Here is a tiny trained network, its code and every weight. The questions are about switching its units off for an input and a class, where a switched-off unit gives its printed mean instead of its output.

import numpy as np


def w(rows, s, z=0):
    codes = np.array(rows[::2]) - 128.0
    scale = np.full(codes.shape[1], s)
    scale[-1] = z or s
    return codes * scale


def norm(h):
    return h / np.sqrt((h * h).mean(-1, keepdims=True) + 1e-5)


def f(y):
    return np.maximum(y, 0)


def log_softmax(a):
    a = a - a.max(-1, keepdims=True)
    return a - np.log(np.exp(a).sum(-1, keepdims=True))


def net(x, mask):
    res = np.array(x, float).reshape(1, 4) / 4 @ E
    u = 0
    for l in range(4):
        y = f(norm(res) @ A[l][:, :-1].T + A[l][:, -1])
        res = res + np.where(mask[u : u + 4], y, B[l][:, -1]) @ B[l][:, :-1]
        u += 4
    return log_softmax(norm(res)[-1] @ U[:, :-1].T + U[:, -1])


A, B = {}, {}
E = w([
[92,156,45,200,187,228,93,26],'x0',
[124,129,131,131,125,134,129,128],'x1',
[227,122,176,246,150,23,119,207],'x2',
[38,64,26,151,42,69,198,186],'x3',
],0.014)
A[0] = w([
[88,122,113,51,105,156,136,110,62],'0.n1',
[108,145,148,4,153,191,117,99,41],'0.n2',
[149,144,229,54,103,125,116,141,2],'0.n3',
[98,128,154,24,59,126,152,158,26],'0.n4',
],0.036,0.0061)
B[0] = w([
[71,146,44,128,179,156,114,189,216],'0.n1',
[175,114,148,160,16,143,141,16,254],'0.n2',
[254,70,119,179,123,116,249,101,221],'0.n3',
[17,26,187,95,191,74,115,102,223],'0.n4',
],0.02,0.025)
A[1] = w([
[148,186,227,9,171,191,85,143,27],'1.n1',
[185,117,234,10,52,45,171,212,41],'1.n2',
[233,169,219,100,252,177,113,108,33],'1.n3',
[216,144,222,32,175,150,163,191,3],'1.n4',
],0.033,0.004)
B[1] = w([
[62,135,133,101,107,128,114,136,135],'1.n1',
[30,135,4,135,51,156,197,226,240],'1.n2',
[128,93,196,138,205,78,39,113,254],'1.n3',
[148,164,131,175,131,103,103,103,194],'1.n4',
],0.025,0.014)
A[2] = w([
[55,203,24,78,105,184,122,207,60],'2.n1',
[169,198,161,112,170,89,60,172,132],'2.n2',
[148,161,83,254,141,73,136,253,5],'2.n3',
[120,173,203,137,54,183,174,226,34],'2.n4',
],0.039,0.003)
B[2] = w([
[152,48,224,86,6,213,238,53,214],'2.n1',
[45,124,140,71,109,128,113,165,157],'2.n2',
[219,216,43,213,204,65,17,67,253],'2.n3',
[137,78,177,52,145,187,225,136,145],'2.n4',
],0.024,0.036)
A[3] = w([
[202,184,143,162,105,185,67,63,163],'3.n1',
[21,102,161,70,175,74,73,159,112],'3.n2',
[132,219,136,95,110,254,83,66,2],'3.n3',
[171,109,200,117,133,88,97,173,54],'3.n4',
],0.038,0.0023)
B[3] = w([
[80,171,96,97,162,161,102,194,254],'3.n1',
[130,182,172,83,86,135,136,255,204],'3.n2',
[212,145,128,184,187,44,113,135,193],'3.n3',
[79,116,138,109,144,126,143,135,147],'3.n4',
],0.031,0.034)
U = w([
[161,62,137,152,80,137,222,62,96],'0',
[171,183,83,181,197,105,81,120,41],'1',
[6,97,180,65,160,96,100,215,250],'2',
],0.015,0.002)

Each question gives the input, the list of numbers given to net, and the class t.
The units are the neurons (one row each of A and B). Each row of codes is followed by its name. A weight is (code - 128) times the scale printed after its matrix; where a second scale follows, it is the last column's (A, B and U).
mask holds one flag per neuron, layer by layer. A switched-off neuron (its flag False) gives its mean, the last column of its row in B, instead of its output. The means were averaged over made-up inputs and are rounded, as every weight is.
A unit's drop is (log p(t) with every unit on - log p(t) with that unit switched off) / (log p(t) with every unit on - log p(t) with every unit switched off).
The circuit of an input: a set's keep is (log p(t) with only the set's units on - log p(t) with every unit switched off) / (log p(t) with every unit on - log p(t) with every unit switched off). Starting from the 12 units with the biggest drops (on a tie, the unit counted first), units are removed one at a time, each time the one whose removal leaves the highest keep (on an exact tie, the one counted first), for as long as the keep stays at least 0.8.
circuit, biggest first: the units of the circuit, biggest drop first
top k neurons: the k neurons with the biggest drops, biggest first
drop of u: that unit's drop, to one decimal
input [-7,2,8,1], class 0: circuit, biggest first : (1.n2, 2.n1)
input [-7,5,-1,8], class 2: circuit, biggest first : (0.n4)
input [-6,-7,8,4], class 0: circuit, biggest first : (1.n2, 2.n1)
input [-5,6,-7,1], class 2: top 4 neurons : (0.n4, 2.n1, 0.n1, 2.n3)
input [5,-5,0,8], class 0: top 3 neurons : (1.n3, 2.n1, 0.n3)
input [-1,1,-3,-1], class 0: top 2 neurons : (0.n2, 2.n3)
input [0,-2,-3,3], class 2: top 2 neurons : (0.n4, 1.n2)
input [6,8,-2,4], class 0: top 2 neurons : (2.n1, 0.n3)
input [0,-7,-2,-4], class 0: top 2 neurons : (2.n3, 0.n3)
input [-5,1,5,3], class 0: top 2 neurons : (1.n2, 2.n1)
input [-5,-5,4,3], class 0: top 2 neurons : (1.n2, 2.n1)
input [-7,7,-4,-1], class 0: top 2 neurons : (0.n3, 0.n2)
input [-3,2,-2,8], class 2: drop of 0.n4 : 1.7
input [-5,-4,-1,-2], class 0: circuit, biggest first : (0.n3)
input [6,-4,-1,5], class 0: drop of 0.n3 : 1.2
input [-8,-2,-6,3], class 2: drop of 0.n4 : 3.3
